Each row has a name. After each piece below comes the name of the row it's from, unless a question asks for something else. Each question is about the rows just above it. Some pieces are copies with a little noise. Places in a row count from 0.

Columns, left to right: F G L S T H B Z
rudel: [ 88 169 122 169 168 155  90 114]
Renel: [ 77 159 134 134 133 161 171 161]
vami: [122  88 168 169 169 155 115  90]
Table of tags by key:
[169] -> Q_755
[168] -> Q_846
[155] -> Q_879
[156] -> Q_155
[161] -> Q_356
Join rudel by its entry at place 5: => Q_879
[122  88 168 169 169 155 115  90] is in which row? => vami
[ 88  90 115 122 155 168 169 169] is which row reordered? => vami
Which column holds [134 169] top down? => S
find: [ 88 169 122 169 168 155  90 114] => rudel

Columns, left to right: U N Q Y E V A R
visok: [181 168 135 100  71  79 111 140]
Sizi: [157 185  77 105 191 131  64 158]
suluk: [191 185 105  77  64 157 131 157]
sege: [131 157 105 191 158  64  76 185]
key -> tag
[157] -> Q_483
[167] -> Q_146
[168] -> Q_832
[158] -> Q_853
[100] -> Q_634
[141] -> Q_996
[140] -> Q_397
The tag of visok, keyed by place 7: => Q_397
Put [158 157 185  77 105 191 131  64] back in order: which row is it? => Sizi
[131 157 105 191 158  64  76 185] is in which row? => sege
[157 131 157  64  77 105 185 191] is which row reordered? => suluk
Put [158  64 131 191 105  77 185 157] back in order: which row is it? => Sizi

Columns, left to right: Lakam meduk Gabeg sipi fumi kora Nuduv Mes dogo Gemoz
gesa: [161 166 120 179  99  84 138  82 101 150]
repa: [155 164 133 153 100  88 109 107  94 149]
boked: [167 172 160 164 121 122 147 110 113 170]
gite: [180 175 163 189 111 111 145 101 115 183]
nefel: [107 128 148 100 166 139 166 144 127 117]
Bug: [162 162 119 194 119 108 165  68 111 145]
dida: [186 170 156 190 102 105 148  99 120 184]
zener: [141 157 125 125  94  81  93 127  87 134]
bovop: [181 160 139 196 105 104 159  88 123 174]
tise: [148 167 165 145 138 116 160 125 103 161]
vabul: [ 84 150 165 101 138  82 179  99 161 120]
[150 161 166 120 179  99  84 138  82 101] is which row reordered? => gesa
[111 120  87 123] is in which column, read top down? => dogo
The row with [161 166 120 179  99  84 138  82 101 150] is => gesa
Table of tags by key:
[183] -> Q_270
[105] -> Q_362
[184] -> Q_113
[106] -> Q_557
[111] -> Q_307
Join dida by its entry at place 5: => Q_362

Columns, left to right: J X M P
buva: [163 155  91 147]
Tupo: [133  98 130 131]
bofu: [119  98 148 122]
ridud: [133  98 130 129]
futoz: [155 127 105 122]
nanul: [137 120 102 127]
Panen: [113 133 114 130]
Pima: [130 112 134 123]
tonas: [138 121 146 123]
gepi: [137 123 121 146]
paf: [158 158  88 146]
tags:
[148] -> Q_806
[114] -> Q_745
[127] -> Q_265
[91] -> Q_413
[102] -> Q_756
Look up the entry of nanul at place 2 in the table: => Q_756
Which row holds these entries in another order? [137 146 123 121] => gepi
The row with [119  98 148 122] is => bofu

Columns, left to right: sepa buzot taf tula Nitu
mopu: [160  90 129 161 113]
dunav: [103  94 151 154 148]
muno: [100 134 187 175 107]
Tiba: [180 169 104 150 133]
Zelas: [128 130 108  91 112]
vov: [133 103 180 150 169]
[104 133 150 169 180] is which row reordered? => Tiba
key -> tag
[150] -> Q_3
[154] -> Q_96
[161] -> Q_816
[94] -> Q_822
[175] -> Q_575
Join dunav by its entry at place 3: => Q_96
Which row holds these entries in another order? [133 180 169 104 150] => Tiba
Which column holds [103 100 180 128] top down? => sepa
Put [103 150 180 169 133] back in order: which row is it? => vov

Columns, left to right: bam sud Fipav Zifa sitos gibo
Dete: [123 190 113  83 169  64]
kav: [141 136  97  82 123 126]
Zogap: [113 123  63 190  83 169]
find: [113 123  63 189  83 168] => Zogap
find: [123 190 113  83 169  64] => Dete
Table of tags by key:
[123] -> Q_923
[62] -> Q_602
[190] -> Q_321
[63] -> Q_62
[124] -> Q_727
[189] -> Q_461
Join Zogap by its entry at place 1: => Q_923
Put [190 113  64  83 169 123] back in order: which row is it? => Dete
Which column holds this, read top down? [ 64 126] => gibo
find: [140 136  97  83 123 127] => kav

Columns, left to right: Finod lur Mudem gem tozad tol bap
depig: [136 149 141 152 112 137 118]
Gemis: [181 122 110 155  85 113 155]
fos: [131 107 125 114 136 131 135]
ruk: [135 132 130 131 118 109 117]
ripoz: [135 132 130 131 118 132 117]
pim: [120 136 140 138 149 128 140]
favul: [135 132 127 139 113 134 122]
sades: [164 118 121 130 112 122 150]
Lan: [129 129 123 138 131 116 139]
Vesom: [120 136 140 138 149 112 140]
rize: [128 144 126 149 110 130 114]
Roso: [131 140 124 141 110 126 114]
find: [129 144 126 147 111 131 112] => rize
key -> tag
[137] -> Q_621
[116] -> Q_736
[115] -> Q_54
[123] -> Q_834
[139] -> Q_436
[122] -> Q_803
Look up the entry of Lan at place 5 in the table: => Q_736
find: [128 144 126 149 110 130 114] => rize

Columns, left to right: W D C K
Zar: [157 166 131 132]
lat: [137 124 129 136]
muta: [154  93 117 136]
roziv: [129 133 105 181]
semu: [157 166 131 126]
kuf: [118 101 108 103]
Which column holds this, read top down? [166 124  93] => D
Which column holds [133 166 101] top down? => D
Which column holds [137 154] top down? => W
Which column holds [124  93 133 166] top down? => D

Columns, left to right: Suma Tati kiso kamev Luko
dugo: [116 117 120 129 122]
Vilep: [164  83 126 176 176]
nakim: [ 83 125 164 176 176]
mal: [164  83 126 176 110]
gozud: [126 175 176  83 164]
lopun: [116 117 120 126 148]
Put [176 176 164  83 126] back in order: which row is it? => Vilep
Put [176 176  83 125 164] back in order: which row is it? => nakim
find: [115 117 120 128 123] => dugo
find: [165  83 125 176 177] => Vilep
[116 117 120 126 148] is in which row? => lopun
Which column holds [176  83] top down? => kamev

Columns, left to right: nav Zepoz Viseb zivud bepov luvo noni zunis voled sube
bur: [132 154 144 154 144 139 155 118 136 145]
rapo: [128 153 129 115 121  89 111 132  79 133]
ruti: [159 162 135 128  86 151  72 184  84 165]
suba: [140 136 132 157 156 122 191  84 156 125]
Muf: [ 84 111 116 106 140 144 141 132 123 113]
Luduz: [111 106 132 136 154 149 175  97 172 113]
taso: [ 78 123 141 125 177 151 165 127 149 114]
Duge: [125 116 140 119 127 145 113 140 151 125]
The row with [125 116 140 119 127 145 113 140 151 125] is => Duge
Table of tags by key:
[149] -> Q_420
[113] -> Q_55
[151] -> Q_183
[152] -> Q_15
[121] -> Q_53
[122] -> Q_646
[114] -> Q_238
Join taso by its entry at place 5: => Q_183
[151 122 144 149] is in which column, read top down? => luvo

Columns, left to right: resor Zega tokam Kolu
zup: [141 150  84 122]
Piras: [141 161 116 158]
Sofo: [188 112  92 188]
zat: [158 141 161 117]
tags:
[111] -> Q_635
[149] -> Q_865
[151] -> Q_230
[150] -> Q_604
[112] -> Q_539
Look up the entry of zup at place 1 in the table: => Q_604
find: [188 112  92 188] => Sofo
Which row holds [141 150  84 122]? => zup
Which column holds this, read top down? [141 141 188] => resor
[158 141 161 116] is which row reordered? => Piras

Columns, left to right: ber non pudu Gude ziz Kosi
kovo: [132 112 110  89 110 100]
zuned: [132 147 135 109 123 160]
kelu: [139  81  76 128 114 142]
kos: [132 147 142 109 123 160]
Where do [132 147 135 109 123 160] appear? => zuned
find: [132 147 142 109 123 160] => kos
find: [130 111 110  89 110 100] => kovo

Columns, left to right: Ret sala kag Mas tuni sol zunar romis Rez
Gor: [148 121 153 102 168 146 122 108 137]
sifak: [150 142  80 117  87 116 132 154 133]
Ziked: [148 121 153 102 168 146 122 147 137]
find: [152 140  80 117  86 115 130 155 132] => sifak
key -> tag
[109] -> Q_488
[148] -> Q_28
[147] -> Q_761
[168] -> Q_899
[108] -> Q_225
[169] -> Q_406
Look up the entry of Gor at place 7 in the table: => Q_225
Where do [148 121 153 102 168 146 122 108 137] appear? => Gor
Which column holds this, read top down? [137 133] => Rez
[150 142  80 117  87 116 132 154 133] is in which row? => sifak

Columns, left to right: mazu kufeb nuro Duz
til: [134 117  71 124]
Kom: [127 118 143 121]
Bekir: [118 121 126 143]
sul: [145 121 139 118]
vesup: [125 125 125 128]
Kaset: [136 125 145 131]
Which row holds these entries in another order? [121 127 118 143] => Kom
Which row holds these entries in another order? [118 121 127 143] => Kom
[ 71 143 126] is in which column, read top down? => nuro
Which column holds this, read top down? [128 131] => Duz
find: [129 117 143 122] => Kom

Columns, left to right: kabe pum loka Fogiv dudu Tipo Bav
zenir: [118 135 117 139 108 127 133]
mune: [123 126 133 109  91 148 125]
Kere: [169 135 102 129 172 104 115]
Mupom: [139 133 117 117 108 127 135]
lup: [127 117 133 118 108 139 135]
tef: [112 119 148 129 137 145 110]
Riza: [104 126 139 134 105 133 146]
gado: [101 118 153 134 131 146 117]
[117 135 108 117 127 139 133] is which row reordered? => Mupom
[133 117 117 108 127 135 139] is which row reordered? => Mupom
key -> tag
[145] -> Q_254
[154] -> Q_835
[139] -> Q_154
[153] -> Q_637
[117] -> Q_139
[146] -> Q_52
[133] -> Q_272
[101] -> Q_185
[148] -> Q_448
[138] -> Q_522
Join gado by its entry at place 2: => Q_637
Which column holds [139 127 112 104] top down? => kabe
find: [169 135 102 128 172 104 115] => Kere
Where do [104 126 139 134 105 133 146] appear? => Riza

Columns, left to right: zun luvik vidud Dad Dum semoz
Kebo: [123 147 140 121 122 123]
Sagi: [116 163 119 134 130 129]
Kunu: [122  97 133 152 158 195]
tags:
[122] -> Q_161
[123] -> Q_309
[130] -> Q_988
[117] -> Q_896
[129] -> Q_813
[116] -> Q_120
Look up the entry of Sagi at place 0 in the table: => Q_120
find: [116 163 119 134 130 129] => Sagi
find: [122  96 136 151 157 195] => Kunu
find: [116 163 119 134 130 129] => Sagi
[123 147 140 121 122 123] is in which row? => Kebo

